Below are the code and all the weights of a small trained network. Each question names an input and a class and asks about switching units off, where a switched-off unit gives its printed mean instead of its output.

import numpy as np


def w(rows, s, z=0):
    codes = np.array(rows[::2]) - 128.0
    scale = np.full(codes.shape[1], s)
    scale[-1] = z or s
    return codes * scale


def f(y):
    return y / 2 * (1 + np.tanh(0.7978845608 * (y + 0.044715 * y**3)))


def log_softmax(a):
    a = a - a.max(-1, keepdims=True)
    return a - np.log(np.exp(a).sum(-1, keepdims=True))


def net(x, mask):
    res = np.array(x, float).reshape(1, 7) / 4 @ E
    y = f(res @ A[0][:, :-1].T + A[0][:, -1])
    res = res + np.where(mask, y, B[0][:, -1]) @ B[0][:, :-1]
    return log_softmax(res[-1] @ U[:, :-1].T + U[:, -1])


A, B = {}, {}
E = w([
[97,149,156,155,158,182,112],'x0',
[119,184,139,40,86,246,201],'x1',
[143,59,214,110,161,189,95],'x2',
[137,222,193,254,47,141,173],'x3',
[136,157,190,191,164,190,167],'x4',
[124,192,119,159,182,210,152],'x5',
[38,143,69,144,146,136,89],'x6',
],0.0068)
A[0] = w([
[110,142,110,163,146,58,84,207],'N0',
[163,138,97,119,217,96,2,203],'N1',
[117,129,128,194,144,98,76,192],'N2',
[191,149,187,139,87,192,176,173],'N3',
[175,123,214,161,147,134,136,203],'N4',
[104,202,80,58,69,116,102,170],'N5',
[152,168,69,188,65,97,210,124],'N6',
[145,44,156,63,173,124,127,197],'N7',
[202,82,176,104,150,142,139,174],'N8',
[197,158,187,144,31,218,99,159],'N9',
[91,137,41,179,127,102,107,252],'N10',
[97,129,87,41,183,139,200,251],'N11',
[135,135,169,204,198,95,116,205],'N12',
[149,165,96,175,82,77,128,124],'N13',
[148,69,95,187,152,88,99,155],'N14',
[133,222,168,149,124,173,198,220],'N15',
[124,164,96,130,92,62,162,191],'N16',
],0.0097,0.0034)
B[0] = w([
[164,129,152,184,151,84,155,206],'N0',
[70,83,122,92,207,62,159,215],'N1',
[100,131,175,189,120,64,162,194],'N2',
[89,120,215,26,90,156,97,225],'N3',
[105,115,181,58,101,87,106,195],'N4',
[197,145,82,184,155,194,81,185],'N5',
[182,181,148,179,89,179,182,215],'N6',
[167,28,45,98,193,144,214,195],'N7',
[127,86,128,66,81,140,202,172],'N8',
[42,100,166,87,61,207,124,223],'N9',
[129,180,127,237,164,115,132,222],'N10',
[213,176,87,84,207,208,70,205],'N11',
[56,148,204,101,146,2,118,204],'N12',
[186,117,138,214,86,96,228,189],'N13',
[119,66,157,187,169,69,183,192],'N14',
[48,199,204,37,62,194,59,254],'N15',
[195,156,79,195,121,123,133,192],'N16',
],0.0072,0.0093)
U = w([
[100,208,84,105,193,223,68,170],'0',
[210,59,116,32,134,180,169,91],'1',
[192,235,157,189,60,122,217,1],'2',
[77,88,196,176,155,43,132,202],'3',
[53,222,254,64,30,172,110,58],'4',
[159,89,134,198,68,116,96,56],'5',
],0.0076,0.0028)

Each question gives the input, the list of numbers given to net, and the class t.
The units are the neurons (one row each of A and B). Each row of codes is followed by its name. A weight is (code - 128) times the scale printed after its matrix; where a second scale follows, it is the last column's (A, B and U).
mask holds one flag per neuron, in row order. A switched-off neuron (its flag False) gives its mean, the last column of its row in B, instead of its output. The means were averaged over made-up inputs and are rounded, as every weight is.
A unit's drop is (log p(t) with every unit on - log p(t) with that unit switched off) / (log p(t) with every unit on - log p(t) with every unit switched off).
The circuit of an input: a set's keep is (log p(t) with only the set's units on - log p(t) with every unit switched off) / (log p(t) with every unit on - log p(t) with every unit switched off). Starting from the 12 units with the biggest drops (on a tie, the unit counted first), units are removed one at a time, each time the one whose removal leaves the highest keep (on an exact tie, the one counted first), for as long as the keep stays at least 0.8.
units of the circuit, in order: the units of the circuit, biggest drop first
top k neurons: the k neurons with the biggest drops, biggest first
drop when u is switched off: that unit's drop, to one decimal
input [4,-2,5,-2,-2,-8,-6], class 1: units of the circuit, in order : N7
input [2,7,-6,1,2,7,8], class 0: top 2 neurons : N11, N5
input [0,-7,5,-8,-1,-8,-6], class 1: top 3 neurons : N7, N8, N10
input [-4,-8,-8,1,-6,-2,-6], class 2: units of the circuit, in order : N6, N13
input [3,-1,6,1,1,-7,-5], class 1: units of the circuit, in order : N7, N8
input [8,-7,4,6,-1,-2,-8], class 4: top 3 neurons : N9, N4, N3
input [-4,-2,6,0,-8,-2,1], class 1: top 2 neurons : N7, N12
input [5,7,-7,-2,2,5,0], class 0: top 3 neurons : N11, N5, N12
input [0,0,-2,-3,6,-2,3], class 0: top 2 neurons : N13, N14
input [0,-3,7,-2,2,-1,-2], class 1: top 3 neurons : N7, N8, N10
input [3,-1,5,3,-6,5,4], class 3: top 3 neurons : N15, N11, N3
input [-5,-4,0,-8,6,8,8], class 3: top 2 neurons : N1, N15
input [-8,-6,-5,4,-3,8,8], class 2: drop when N14 is switched off : 0.0
input [5,3,-3,3,-5,-6,3], class 5: units of the circuit, in order : N15
input [-1,-6,7,-7,4,-7,-7], class 1: drop when N11 is switched off : -0.1
input [0,-3,-6,-2,-5,2,2], class 2: drop when N16 is switched off : 0.2
